Below is a small trained network, with its code and all its weights. Each question gives an input and a target symbol and asks what happens when units are switched off, that is, made to give their printed mean instead of their output.

import numpy as np


def w(rows, s, z=0):
    codes = np.array(rows[::2]) - 128.0
    scale = np.full(codes.shape[1], s)
    scale[-1] = z or s
    return codes * scale


def norm(h):
    return h / np.sqrt((h * h).mean(-1, keepdims=True) + 1e-5)


def f(y):
    return y / 2 * (1 + np.tanh(0.7978845608 * (y + 0.044715 * y**3)))


def softmax(a):
    e = np.exp(a - a.max(-1, keepdims=True))
    return e / e.sum(-1, keepdims=True)


def log_softmax(a):
    a = a - a.max(-1, keepdims=True)
    return a - np.log(np.exp(a).sum(-1, keepdims=True))


def net(x, mask):
    ids = ['γεηθλξπτψω'.index(c) for c in x.split()]
    T = len(ids)
    res = E[ids] + P[:T]
    r = norm(res)
    for j in range(2):
        rows = slice(2 * j, 2 * j + 2)
        q, k, v = (r @ M[0][rows].T for M in (Q, K, V))
        z = softmax(np.where(np.tri(T) > 0, q @ k.T / 2**0.5, -1e9)) @ v
        o = O[0][rows]
        res = res + np.where(mask[j], z, o[:, -1]) @ o[:, :-1]
    y = f(norm(res) @ A[0][:, :-1].T + A[0][:, -1])
    res = res + np.where(mask[2:14], y, B[0][:, -1]) @ B[0][:, :-1]
    return log_softmax(norm(res)[-1] @ U[:, :-1].T + U[:, -1])


Q, K, V, O, A, B = {}, {}, {}, {}, {}, {}
E = w([
[130,211,164],'γ',
[166,67,146],'ε',
[6,145,139],'η',
[150,110,82],'θ',
[151,109,80],'λ',
[83,16,118],'ξ',
[189,40,231],'π',
[122,154,141],'τ',
[112,93,134],'ψ',
[183,116,108],'ω',
],0.017)
P = w([
[101,161,233],'0',
[112,120,128],'1',
[114,120,128],'2',
[116,121,124],'3',
[68,228,2],'4',
[113,127,129],'5',
[115,127,127],'6',
[114,128,128],'7',
[112,130,129],'8',
[116,128,127],'9',
[114,129,128],'10',
[112,131,130],'11',
[113,130,129],'12',
[114,131,131],'13',
],0.0079)
Q[0] = w([
[179,118,251],'h0',
[139,98,139],'h0',
[99,130,156],'h1',
[118,154,146],'h1',
],0.023)
K[0] = w([
[182,180,246],'h0',
[151,108,159],'h0',
[72,97,32],'h1',
[53,109,74],'h1',
],0.014)
V[0] = w([
[134,152,196],'h0',
[213,180,171],'h0',
[2,5,193],'h1',
[158,107,208],'h1',
],0.0065)
O[0] = w([
[7,230,32,187],'h0',
[147,253,43,214],'h0',
[151,73,84,194],'h1',
[155,193,107,252],'h1',
],0.0038,0.0026)
A[0] = w([
[137,179,124,254],'n0',
[63,95,75,226],'n1',
[208,171,89,177],'n2',
[98,144,89,57],'n3',
[72,53,132,75],'n4',
[136,139,252,102],'n5',
[55,164,74,149],'n6',
[95,102,188,181],'n7',
[153,107,156,61],'n8',
[100,82,26,149],'n9',
[140,57,96,94],'n10',
[87,183,88,141],'n11',
],0.012,0.0017)
B[0] = w([
[53,55,98,159],'n0',
[136,175,213,172],'n1',
[1,144,244,240],'n2',
[152,105,138,119],'n3',
[144,200,131,194],'n4',
[225,106,83,148],'n5',
[109,71,151,162],'n6',
[201,163,156,157],'n7',
[129,99,146,152],'n8',
[207,158,175,214],'n9',
[121,128,64,253],'n10',
[184,28,81,157],'n11',
],0.0068,0.0049)
U = w([
[153,119,87,253],'γ',
[106,139,104,86],'ε',
[49,127,218,161],'η',
[100,108,105,123],'θ',
[109,104,143,44],'λ',
[108,107,113,67],'ξ',
[88,149,73,168],'π',
[68,22,104,97],'τ',
[148,254,147,67],'ψ',
[107,117,103,128],'ω',
],0.013,0.0036)

Each question gives the input, a string of symbols that net reads in full, and the target symbol t.
The units are the heads (2 rows each of Q, K, V and O) and the neurons (one row each of A and B). Each row of codes is followed by its name. A weight is (code - 128) times the scale printed after its matrix; where a second scale follows, it is the last column's (O, A, B and U).
mask holds one flag per unit, heads first, then neurons. A switched-off unit (its flag False) gives its mean, the last column of its rows in O or B, instead of its output. The means were averaged over made-up inputs and are rounded, as every weight is.
A unit's drop is (log p(t) with every unit on - log p(t) with that unit switched off) / (log p(t) with every unit on - log p(t) with every unit switched off).
The circuit of an input: a set's keep is (log p(t) with only the set's units on - log p(t) with every unit switched off) / (log p(t) with every unit on - log p(t) with every unit switched off). Starting from the 12 units with the biggest drops (on a tie, the unit counted first), units are removed one at a time, each time the one whose removal leaves the highest keep (on an exact tie, the one counted first), for as long as the keep stays at least 0.8.
units of the circuit, in order: the units of the circuit, biggest drop first
unit that matters most: the unit with the biggest drop
k most important neurons: the k neurons with the biggest drops, biggest first
which heads matter: for each layer, one digit per head in row order, 1 if its drop is at least 0.15 and else 0, layers parted by /
drop of u: that unit's drop, to one decimal
input ω ε η ω τ η ω λ, target η: which heads matter	01
input ε ε ω η θ ε ω τ ψ τ ω γ ε ε, target γ: units of the circuit, in order	[n2, n0, n10]
input ε ε ε ε ψ, target ψ: which heads matter	10
input η ω γ ε γ ε ε ψ ε τ θ ω γ τ, target τ: unit that matters most	n11
input ω γ η ε ε ξ ε ω θ, target η: which heads matter	01
input ω ε ε ε γ ω π π γ ω π ε, target η: units of the circuit, in order	[h0, n2, h1]
input ω ψ ω ξ, target η: 3 most important neurons	[n1, n4, n11]
input ω ψ ξ ω ε ε ε ε ε ε ψ τ ε θ, target η: units of the circuit, in order	[n2, h1]
input γ ε ε ω θ ω ε ξ ε ω ψ η ε, target ψ: 2 most important neurons	[n0, n11]
input γ ψ λ ψ η ε ε, target ψ: 2 most important neurons	[n11, n9]
input ω ε γ ε ω γ ε ε ε, target η: units of the circuit, in order	[h0, n2]
input η ε ε ω ε ω τ, target τ: drop of n0	0.1
input λ ε ω, target η: drop of n2	1.2
input π τ ξ ψ, target ψ: unit that matters most	n4
input ε ε ω γ ε λ ε ω ε γ ε ω, target η: drop of n4	0.0
input ε ω γ ω η λ ε ε ψ ε π, target γ: drop of n2	0.3
